Below are the code and all the weights of a small trained network. Each question names an input and a class and asks about switching units off, where a switched-off unit gives its printed mean instead of its output.

import numpy as np


def w(rows, s, z=0):
    codes = np.array(rows[::2]) - 128.0
    scale = np.full(codes.shape[1], s)
    scale[-1] = z or s
    return codes * scale


def f(y):
    return y / 2 * (1 + np.tanh(0.7978845608 * (y + 0.044715 * y**3)))


def log_softmax(a):
    a = a - a.max(-1, keepdims=True)
    return a - np.log(np.exp(a).sum(-1, keepdims=True))


def net(x, mask):
    res = np.array(x, float).reshape(1, 3) / 4 @ E
    y = f(res @ A[0][:, :-1].T + A[0][:, -1])
    res = res + np.where(mask, y, B[0][:, -1]) @ B[0][:, :-1]
    return log_softmax(res[-1] @ U[:, :-1].T + U[:, -1])


A, B = {}, {}
E = w([
[119,104,58,95,206,220],'x0',
[127,81,14,90,121,24],'x1',
[200,81,161,2,83,149],'x2',
],0.0095)
A[0] = w([
[129,174,110,203,157,112,98],'neuron 1',
[119,200,174,115,150,205,106],'neuron 2',
[84,139,121,177,166,119,119],'neuron 3',
[99,145,95,184,174,126,105],'neuron 4',
[129,103,74,103,204,200,96],'neuron 5',
[82,108,66,94,105,94,119],'neuron 6',
[97,93,92,124,190,168,106],'neuron 7',
[98,164,110,166,147,110,164],'neuron 8',
[179,99,152,86,78,139,104],'neuron 9',
[130,67,102,127,145,64,112],'neuron 10',
[94,148,130,190,123,92,104],'neuron 11',
[134,151,186,138,103,42,84],'neuron 12',
[145,141,175,147,81,69,129],'neuron 13',
[140,137,160,40,126,119,99],'neuron 14',
[156,79,153,74,99,161,109],'neuron 15',
[123,139,175,145,69,69,109],'neuron 16',
[126,121,72,119,122,70,129],'neuron 17',
[112,119,249,159,121,166,126],'neuron 18',
[118,158,120,104,125,113,251],'neuron 19',
[133,144,191,166,103,178,116],'neuron 20',
[97,164,117,183,130,110,109],'neuron 21',
[148,144,164,150,156,181,132],'neuron 22',
[206,82,152,99,76,127,143],'neuron 23',
[144,101,90,133,125,92,102],'neuron 24',
[153,84,145,101,118,129,166],'neuron 25',
[129,86,87,120,150,61,133],'neuron 26',
],0.013,0.015)
B[0] = w([
[168,110,197,164,225,83,166],'neuron 1',
[173,184,64,83,115,42,179],'neuron 2',
[169,99,132,150,162,133,165],'neuron 3',
[175,85,164,141,185,108,165],'neuron 4',
[44,50,61,2,153,165,185],'neuron 5',
[160,197,99,115,148,89,180],'neuron 6',
[84,75,114,60,163,141,163],'neuron 7',
[161,128,175,177,155,206,182],'neuron 8',
[179,76,193,190,205,59,178],'neuron 9',
[170,190,98,87,115,57,173],'neuron 10',
[145,77,149,150,193,105,166],'neuron 11',
[67,53,78,39,182,136,170],'neuron 12',
[79,90,61,28,134,187,185],'neuron 13',
[147,98,210,181,219,49,170],'neuron 14',
[181,95,166,155,192,109,183],'neuron 15',
[14,47,22,28,143,156,178],'neuron 16',
[183,205,91,102,99,88,185],'neuron 17',
[173,191,70,81,120,93,203],'neuron 18',
[151,143,119,209,40,243,249],'neuron 19',
[133,193,92,142,116,57,179],'neuron 20',
[183,65,161,155,168,94,164],'neuron 21',
[157,167,77,92,114,127,170],'neuron 22',
[166,93,140,175,161,156,206],'neuron 23',
[146,179,115,90,138,22,151],'neuron 24',
[155,125,138,177,129,170,186],'neuron 25',
[169,164,101,129,113,114,191],'neuron 26',
],0.0098,0.015)
U = w([
[179,250,84,117,131,91,101],'0',
[179,91,171,185,188,124,110],'1',
[78,85,79,72,149,158,141],'2',
[150,174,120,206,55,222,254],'3',
[101,147,150,149,124,102,93],'4',
[104,155,157,154,97,107,87],'5',
[90,154,134,153,119,113,102],'6',
],0.017,0.0097)

Each question gives the input, the list of numbers given to net, and the class t.
The units are the neurons (one row each of A and B). Each row of codes is followed by its name. A weight is (code - 128) times the scale printed after its matrix; where a second scale follows, it is the last column's (A, B and U).
mask holds one flag per neuron, in row order. A switched-off neuron (its flag False) gives its mean, the last column of its row in B, instead of its output. The means were averaged over made-up inputs and are rounded, as every weight is.
A unit's drop is (log p(t) with every unit on - log p(t) with that unit switched off) / (log p(t) with every unit on - log p(t) with every unit switched off).
The circuit of an input: a set's keep is (log p(t) with only the set's units on - log p(t) with every unit switched off) / (log p(t) with every unit on - log p(t) with every unit switched off). Starting from the 12 units with the biggest drops (on a tie, the unit counted first), units are removed one at a time, each time the one whose removal leaves the highest keep (on an exact tie, the one counted first), for as long as the keep stays at least 0.8.
circuit, biggest first: the units of the circuit, biggest drop first
most important unit: the unit with the biggest drop
k most important neurons: the k neurons with the biggest drops, biggest first
drop of u: that unit's drop, to one decimal
input [-7,-8,7], class 0: circuit, biggest first => neuron 18
input [-8,0,6], class 2: 2 most important neurons => neuron 16; neuron 13
input [-7,-7,7], class 0: 3 most important neurons => neuron 18; neuron 20; neuron 2
input [-5,7,-8], class 1: 2 most important neurons => neuron 11; neuron 21
input [6,-2,-5], class 2: 3 most important neurons => neuron 5; neuron 7; neuron 9
input [0,-7,-7], class 0: 3 most important neurons => neuron 18; neuron 2; neuron 20
input [-7,-6,-4], class 2: 4 most important neurons => neuron 16; neuron 12; neuron 13; neuron 17
input [-7,-3,8], class 1: 2 most important neurons => neuron 9; neuron 14
input [-7,6,4], class 2: 3 most important neurons => neuron 16; neuron 12; neuron 13
input [-7,3,7], class 1: 3 most important neurons => neuron 9; neuron 14; neuron 23
input [1,-8,8], class 0: 4 most important neurons => neuron 18; neuron 2; neuron 20; neuron 22
input [8,-6,-6], class 2: 2 most important neurons => neuron 5; neuron 7
input [-7,0,-7], class 1: 2 most important neurons => neuron 1; neuron 21
input [4,-5,-4], class 0: circuit, biggest first => neuron 2
input [-6,-5,4], class 2: 4 most important neurons => neuron 16; neuron 13; neuron 12; neuron 17
input [-8,-8,7], class 0: 2 most important neurons => neuron 18; neuron 20
input [-5,-7,-6], class 0: 2 most important neurons => neuron 18; neuron 20
input [1,3,7], class 1: drop of neuron 9 => 0.0
input [-7,2,5], class 2: drop of neuron 13 => 0.2
input [-4,2,-4], class 1: most important unit => neuron 5
input [-2,-3,2], class 3: drop of neuron 6 => 0.1
input [1,1,-3], class 3: drop of neuron 14 => 0.1
